[[128 130 125]
 [124 107 157]]
|
[128 107]

[[111 127]
 [122 132]
 [127 153]
 [117 137]
 [125 127]]
|
[111 132]

[[145 152 134]
 [119 118 121]
 [127 125 118]]
|
[145 118 118]

[[130 128 143 122 123]
 [121 126 124 116 123]
 [131 145 123 133 123]
 [127 134 129 117 108]
 [129 151 123 129 122]]
|
[130 126 123 117 122]

[[123 111 133 137 128]
 [121 100 122 132 121]]
|
[123 100]

[[128 128]
 [128 126]
 [110 129]
 [100 122]]
|
[128 126]

[[128 152 151]
 [129 127 152]
 [127 136 146]
 [127 128 151]]
|
[128 127 146]

[[125 116 152 151  99]
 [110 122 121 124 135]
 [108 127 101 111 129]]
|
[125 122 101]
---
[[132 141 139 116 140 135 123 135 138 140 126 138 140]
 [120 125 107 138 117 133 129 133 117 122 139 112 120]
 [122 132 131 118 133 134 119 124 130 128 117 124 132]
 [129 148 144 118 151 140 122 135 151 149 123 140 151]]
|
[[138 140 132 141 139 116 140 135 123 135 138 140 126]
 [112 120 120 125 107 138 117 133 129 133 117 122 139]
 [124 132 122 132 131 118 133 134 119 124 130 128 117]
 [140 151 129 148 144 118 151 140 122 135 151 149 123]]

[[134 147 130 115 141]
 [122 123 112 133 128]
 [137 133 150 127 124]
 [125 126 124 126 130]
 [130 124 148 122 125]
 [127 127 124 137 121]
 [135 134 136 129 127]
 [137 143 135 126 133]
 [120 119 124 118 135]
 [133 140 126 130 132]
 [137 147 153 110 139]]
|
[[115 141 134 147 130]
 [133 128 122 123 112]
 [127 124 137 133 150]
 [126 130 125 126 124]
 [122 125 130 124 148]
 [137 121 127 127 124]
 [129 127 135 134 136]
 [126 133 137 143 135]
 [118 135 120 119 124]
 [130 132 133 140 126]
 [110 139 137 147 153]]

[[127 129 128 128 128 128 144 128]
 [126 129 128 128 128 128 143 128]
 [127 129 130 122 128 128 141 128]
 [125 128 127 123 128 128 140 128]
 [129 126 122 125 130 128 142 127]
 [124 128 126 127 129 128 146 128]
 [128 129 129 130 128 128 142 129]
 [129 128 128 145 128 128 131 128]
 [130 127 126 128 128 128 117 127]
 [130 128 127 142 128 128 131 129]
 [119 129 153 122 128 128 134 129]
 [ 98 128 135 131 128 128 119 126]]
|
[[144 128 127 129 128 128 128 128]
 [143 128 126 129 128 128 128 128]
 [141 128 127 129 130 122 128 128]
 [140 128 125 128 127 123 128 128]
 [142 127 129 126 122 125 130 128]
 [146 128 124 128 126 127 129 128]
 [142 129 128 129 129 130 128 128]
 [131 128 129 128 128 145 128 128]
 [117 127 130 127 126 128 128 128]
 [131 129 130 128 127 142 128 128]
 [134 129 119 129 153 122 128 128]
 [119 126  98 128 135 131 128 128]]

[[158 108 142]
 [138 122 134]
 [100 126 115]
 [116 123 124]
 [137 121 148]
 [136 122 137]
 [144 123 135]]
|
[[108 142 158]
 [122 134 138]
 [126 115 100]
 [123 124 116]
 [121 148 137]
 [122 137 136]
 [123 135 144]]

[[115 113 142 148 117 138 130 105 151 144 121 144]
 [146 115 119 106 116 117 127 134 145 135 110 114]
 [120 133 130 129 105 103 126 106 122 124 122 132]
 [115 104 112 129 106 108 105 108 149 118 110 121]
 [147 147 112 109 153 121 112 149 117 119 122 129]
 [139 113 144 142 104 144 147 133 119 145 141 121]
 [119 112 110 134 105 111 147 149 144 127 148 118]]
|
[[121 144 115 113 142 148 117 138 130 105 151 144]
 [110 114 146 115 119 106 116 117 127 134 145 135]
 [122 132 120 133 130 129 105 103 126 106 122 124]
 [110 121 115 104 112 129 106 108 105 108 149 118]
 [122 129 147 147 112 109 153 121 112 149 117 119]
 [141 121 139 113 144 142 104 144 147 133 119 145]
 [148 118 119 112 110 134 105 111 147 149 144 127]]

[[130 136 128 108 125 126 124 110]
 [127 121 124 133 137 135 151 148]
 [131 133 126 100 132 130 146 120]
 [126 121 126 142 134 135 143 149]
 [121 118 129 149 130 129 124 143]
 [127 122 125 122 137 135 149 139]
 [132 140 130 119 118 121 110 107]
 [133 135 125 106 130 130 142 122]
 [128 131 131 146 120 122 106 125]
 [125 123 130 150 125 127 116 136]
 [133 133 126 106 130 130 141 121]]
|
[[124 110 130 136 128 108 125 126]
 [151 148 127 121 124 133 137 135]
 [146 120 131 133 126 100 132 130]
 [143 149 126 121 126 142 134 135]
 [124 143 121 118 129 149 130 129]
 [149 139 127 122 125 122 137 135]
 [110 107 132 140 130 119 118 121]
 [142 122 133 135 125 106 130 130]
 [106 125 128 131 131 146 120 122]
 [116 136 125 123 130 150 125 127]
 [141 121 133 133 126 106 130 130]]

[[131 112 123 127 122 120 133 133 137 137 139 135 130 122 127]
 [130 154 135 132 133 134 123 124 123 122 117 121 126 138 131]
 [127 133 124 129 126 123 129 129 128 130 128 131 131 130 125]
 [128 111 132 131 131 133 127 129 127 136 135 133 125 120 128]]
|
[[122 127 131 112 123 127 122 120 133 133 137 137 139 135 130]
 [138 131 130 154 135 132 133 134 123 124 123 122 117 121 126]
 [130 125 127 133 124 129 126 123 129 129 128 130 128 131 131]
 [120 128 128 111 132 131 131 133 127 129 127 136 135 133 125]]
